Here is a tiny trained network, its code and every weight. The questions are about switching its units off for an input and a target symbol, where a switched-off unit gives its printed mean instead of its output.

import numpy as np


def w(rows, s, z=0):
    codes = np.array(rows[::2]) - 128.0
    scale = np.full(codes.shape[1], s)
    scale[-1] = z or s
    return codes * scale


def norm(h):
    return h / np.sqrt((h * h).mean(-1, keepdims=True) + 1e-5)


def f(y):
    return y / 2 * (1 + np.tanh(0.7978845608 * (y + 0.044715 * y**3)))


def softmax(a):
    e = np.exp(a - a.max(-1, keepdims=True))
    return e / e.sum(-1, keepdims=True)


def log_softmax(a):
    a = a - a.max(-1, keepdims=True)
    return a - np.log(np.exp(a).sum(-1, keepdims=True))


def net(x, mask):
    ids = ['ΓΛΞΠΨΩαβδεζηθστφ'.index(c) for c in x.split()]
    T = len(ids)
    res = E[ids] + P[:T]
    u = 0
    for l in range(2):
        q, k, v = (norm(res) @ M[l].T for M in (Q, K, V))
        z = softmax(np.where(np.tri(T) > 0, q @ k.T / 4**0.5, -1e9)) @ v
        res = res + np.where(mask[u], z, O[l][:, -1]) @ O[l][:, :-1]
        u += 1
        y = f(norm(res) @ A[l][:, :-1].T + A[l][:, -1])
        res = res + np.where(mask[u : u + 4], y, B[l][:, -1]) @ B[l][:, :-1]
        u += 4
    return log_softmax(norm(res)[-1] @ U[:, :-1].T + U[:, -1])


Q, K, V, O, A, B = {}, {}, {}, {}, {}, {}
E = w([
[115,131,149,153,107,137,121,127,104,114,78],'Γ',
[199,206,131,88,187,99,158,131,82,140,127],'Λ',
[126,122,135,152,123,133,94,146,115,118,105],'Ξ',
[139,163,226,135,193,148,193,64,127,193,121],'Π',
[102,140,142,64,173,104,132,157,146,98,105],'Ψ',
[142,142,166,62,120,149,148,86,152,252,113],'Ω',
[117,153,127,43,150,109,121,148,133,139,212],'α',
[91,144,133,49,155,107,185,54,153,172,170],'β',
[156,113,120,146,102,144,98,147,98,113,109],'δ',
[116,124,124,160,107,130,121,111,104,93,121],'ε',
[122,164,134,53,124,99,144,166,154,145,157],'ζ',
[165,159,122,74,117,111,168,114,153,154,146],'η',
[194,172,141,123,130,153,184,57,98,229,186],'θ',
[97,102,147,157,146,160,122,140,106,118,133],'σ',
[149,129,128,156,123,156,130,135,94,109,135],'τ',
[111,108,136,165,106,137,123,139,128,136,124],'φ',
],0.0018)
P = w([
[188,130,83,122,173,29,93,89,209,176,175],'0',
[58,140,253,148,105,148,210,106,30,144,141],'1',
[76,172,227,134,55,115,166,88,41,118,78],'2',
[92,183,187,118,49,123,167,94,27,101,53],'3',
[107,175,175,94,56,126,151,95,31,89,59],'4',
[122,171,171,94,54,111,148,95,27,92,61],'5',
],0.00059)
Q[0] = w([
[78,117,174,169,41,146,124,207,8,69,83],'0.h0',
[89,130,181,173,39,156,124,190,2,83,79],'0.h0',
[61,88,152,198,61,164,105,193,75,81,112],'0.h0',
[127,112,158,197,40,187,129,72,35,169,138],'0.h0',
],0.0031)
K[0] = w([
[176,122,62,114,249,55,43,83,254,140,145],'0.h0',
[180,116,66,121,252,74,57,64,247,157,153],'0.h0',
[152,95,58,157,172,54,61,152,230,126,159],'0.h0',
[203,98,103,192,151,140,94,97,166,198,185],'0.h0',
],0.0037)
V[0] = w([
[44,146,220,108,139,113,159,112,138,117,20],'0.h0',
[180,198,106,97,2,118,145,121,133,135,17],'0.h0',
[189,196,143,127,200,137,136,95,45,92,79],'0.h0',
[103,150,89,55,116,105,121,205,122,50,108],'0.h0',
],0.0019)
O[0] = w([
[68,157,98,101,168,108,85,62,37,187,161,144],'0.h0',
[7,19,134,45,126,114,148,118,58,103,88,88],'0.h0',
[106,112,185,48,99,174,54,108,167,115,206,62],'0.h0',
[113,98,152,163,84,192,65,31,103,148,39,9],'0.h0',
],0.0019,0.0013)
A[0] = w([
[143,67,95,178,92,96,116,167,171,109,96,176],'0.n0',
[202,183,128,68,116,102,112,156,106,66,114,254],'0.n1',
[79,197,136,103,97,106,85,45,66,218,65,150],'0.n2',
[114,219,113,3,219,69,136,119,153,209,240,222],'0.n3',
],0.0024,0.00087)
B[0] = w([
[97,150,128,72,172,167,135,85,73,167,148,141],'0.n0',
[53,83,186,166,110,132,209,121,187,201,180,170],'0.n1',
[169,80,100,131,151,166,137,131,117,153,251,202],'0.n2',
[172,128,206,87,110,129,248,56,120,202,88,254],'0.n3',
],0.002,0.0031)
Q[1] = w([
[214,176,70,97,216,142,74,5,169,170,164],'1.h0',
[132,126,107,161,148,169,63,60,76,114,109],'1.h0',
[215,136,109,68,163,87,154,99,213,202,175],'1.h0',
[27,106,182,165,42,109,175,252,99,63,94],'1.h0',
],0.0038)
K[1] = w([
[39,177,191,112,111,173,148,149,21,111,169],'1.h0',
[61,72,97,181,114,196,36,101,41,88,102],'1.h0',
[88,177,212,74,112,139,206,158,78,151,175],'1.h0',
[206,90,62,148,158,74,106,105,252,130,90],'1.h0',
],0.0036)
V[1] = w([
[222,7,136,111,58,199,153,227,57,131,55],'1.h0',
[188,122,128,83,194,191,64,152,135,251,106],'1.h0',
[167,174,105,169,111,194,123,65,37,75,203],'1.h0',
[171,127,94,110,20,116,218,24,117,109,188],'1.h0',
],0.0016)
O[1] = w([
[56,157,116,118,151,27,156,64,250,133,122,99],'1.h0',
[108,171,89,170,90,74,99,61,84,47,213,164],'1.h0',
[83,126,119,176,159,173,114,196,163,196,194,53],'1.h0',
[76,145,110,70,235,167,82,135,107,155,116,254],'1.h0',
],0.002,0.0013)
A[1] = w([
[202,189,176,175,85,164,111,157,225,111,50,6],'1.n0',
[198,109,71,152,134,63,252,179,161,69,51,60],'1.n1',
[97,105,209,57,126,96,195,123,110,72,28,91],'1.n2',
[144,193,174,177,173,201,118,156,41,147,174,106],'1.n3',
],0.0025,0.0018)
B[1] = w([
[121,51,47,103,198,128,169,73,81,88,166,137],'1.n0',
[94,84,183,125,158,97,3,137,98,198,134,231],'1.n1',
[208,164,87,149,158,140,87,100,157,162,175,248],'1.n2',
[141,97,47,59,88,62,116,112,192,146,88,208],'1.n3',
],0.0024,0.0014)
U = w([
[24,51,135,47,148,170,142,89,37,143,172,66],'Γ',
[74,134,234,91,63,196,45,147,172,74,126,95],'Λ',
[217,108,164,176,10,105,108,96,39,50,138,161],'Ξ',
[205,186,200,71,145,120,213,64,148,204,148,246],'Π',
[95,117,54,184,53,186,43,112,165,203,228,86],'Ψ',
[51,221,64,118,169,49,137,154,46,60,164,98],'Ω',
[157,41,21,177,190,153,177,63,101,77,70,106],'α',
[117,147,23,74,60,55,135,178,190,143,43,161],'β',
[108,121,171,139,118,36,90,46,246,68,88,79],'δ',
[194,52,125,90,112,242,130,212,101,139,41,100],'ε',
[23,144,152,241,111,188,169,102,176,143,33,112],'ζ',
[176,226,109,128,200,207,40,85,93,97,85,155],'η',
[102,202,176,113,144,122,125,253,199,84,181,95],'θ',
[225,182,54,209,161,99,167,184,164,131,195,47],'σ',
[154,23,172,146,181,158,157,168,212,53,216,114],'τ',
[131,73,182,193,202,42,59,183,64,204,79,161],'φ',
],0.0045,0.0013)

Each question gives the input, a string of symbols that net reads in full, and the target symbol t.
The units are the heads (4 rows each of Q, K, V and O) and the neurons (one row each of A and B). Each row of codes is followed by its name. A weight is (code - 128) times the scale printed after its matrix; where a second scale follows, it is the last column's (O, A, B and U).
mask holds one flag per unit, layer by layer, with each layer's heads first. A switched-off unit (its flag False) gives its mean, the last column of its rows in O or B, instead of its output. The means were averaged over made-up inputs and are rounded, as every weight is.
A unit's drop is (log p(t) with every unit on - log p(t) with that unit switched off) / (log p(t) with every unit on - log p(t) with every unit switched off).
The circuit of an input: a set's keep is (log p(t) with only the set's units on - log p(t) with every unit switched off) / (log p(t) with every unit on - log p(t) with every unit switched off). Starting from all 10 units, units are removed one at a time, each time the one whose removal leaves the highest keep (on an exact tie, the one counted first), for as long as the keep stays at least 0.8.
circuit, biggest first: the units of the circuit, biggest drop first
k most important neurons: the k neurons with the biggest drops, biggest first
top k neurons in layer l: the k neurons of layer l with the biggest drops, biggest first
input φ η δ, target φ: circuit, biggest first => 0.h0, 1.n1
input Ξ Ξ τ, target Ξ: circuit, biggest first => 0.n3, 1.h0, 0.n2
input ε ε τ τ, target ε: 2 most important neurons => 0.n3, 0.n2
input φ ζ τ, target φ: 2 most important neurons => 1.n1, 0.n3
input Ξ Π φ, target Ξ: circuit, biggest first => 1.h0, 0.n3, 0.n2
input η Ψ Ξ Π φ, target η: 3 most important neurons => 1.n2, 0.n3, 0.n2
input σ φ φ φ φ φ, target σ: circuit, biggest first => 0.h0
input η Ω Ξ, target η: 3 most important neurons => 1.n2, 0.n3, 1.n1
input α Ω Γ Ψ φ, target α: circuit, biggest first => 1.n0, 0.h0, 0.n3
input φ φ φ, target φ: top 2 neurons in layer 0 => 0.n3, 0.n2
input φ Ξ φ Ψ σ, target φ: 3 most important neurons => 1.n1, 0.n3, 0.n2
input Ψ τ Ξ θ Ξ, target Ψ: circuit, biggest first => 0.h0, 1.h0, 0.n3
input τ Π δ, target τ: 2 most important neurons => 1.n0, 0.n3
input ε Ω Π ε, target ε: 2 most important neurons => 0.n3, 0.n2
input α ζ φ Ω Γ, target α: circuit, biggest first => 1.n0, 0.h0, 0.n3
input ζ φ Ω β ε Ξ, target ζ: circuit, biggest first => 0.h0, 1.h0, 0.n3, 1.n1
input δ β φ Ψ θ τ, target δ: top 3 neurons in layer 0 => 0.n3, 0.n2, 0.n0
input ζ β φ, target ζ: circuit, biggest first => 0.h0, 0.n3, 1.h0, 1.n1
input τ φ η φ φ, target τ: circuit, biggest first => 0.h0, 1.n0
input Ξ Ψ Ξ ε, target Ξ: 3 most important neurons => 0.n3, 0.n2, 0.n0
input φ Ω θ Γ Ξ, target φ: 3 most important neurons => 1.n1, 0.n3, 0.n2
input Ψ ε Ψ, target Γ: top 2 neurons in layer 1 => 1.n2, 1.n1
input σ ε β σ, target σ: top 2 neurons in layer 1 => 1.n0, 1.n3
input Ψ φ σ Ξ, target Ψ: top neuron in layer 0 => 0.n2
input Ω φ φ α Ψ φ, target Ω: top neuron in layer 0 => 0.n3
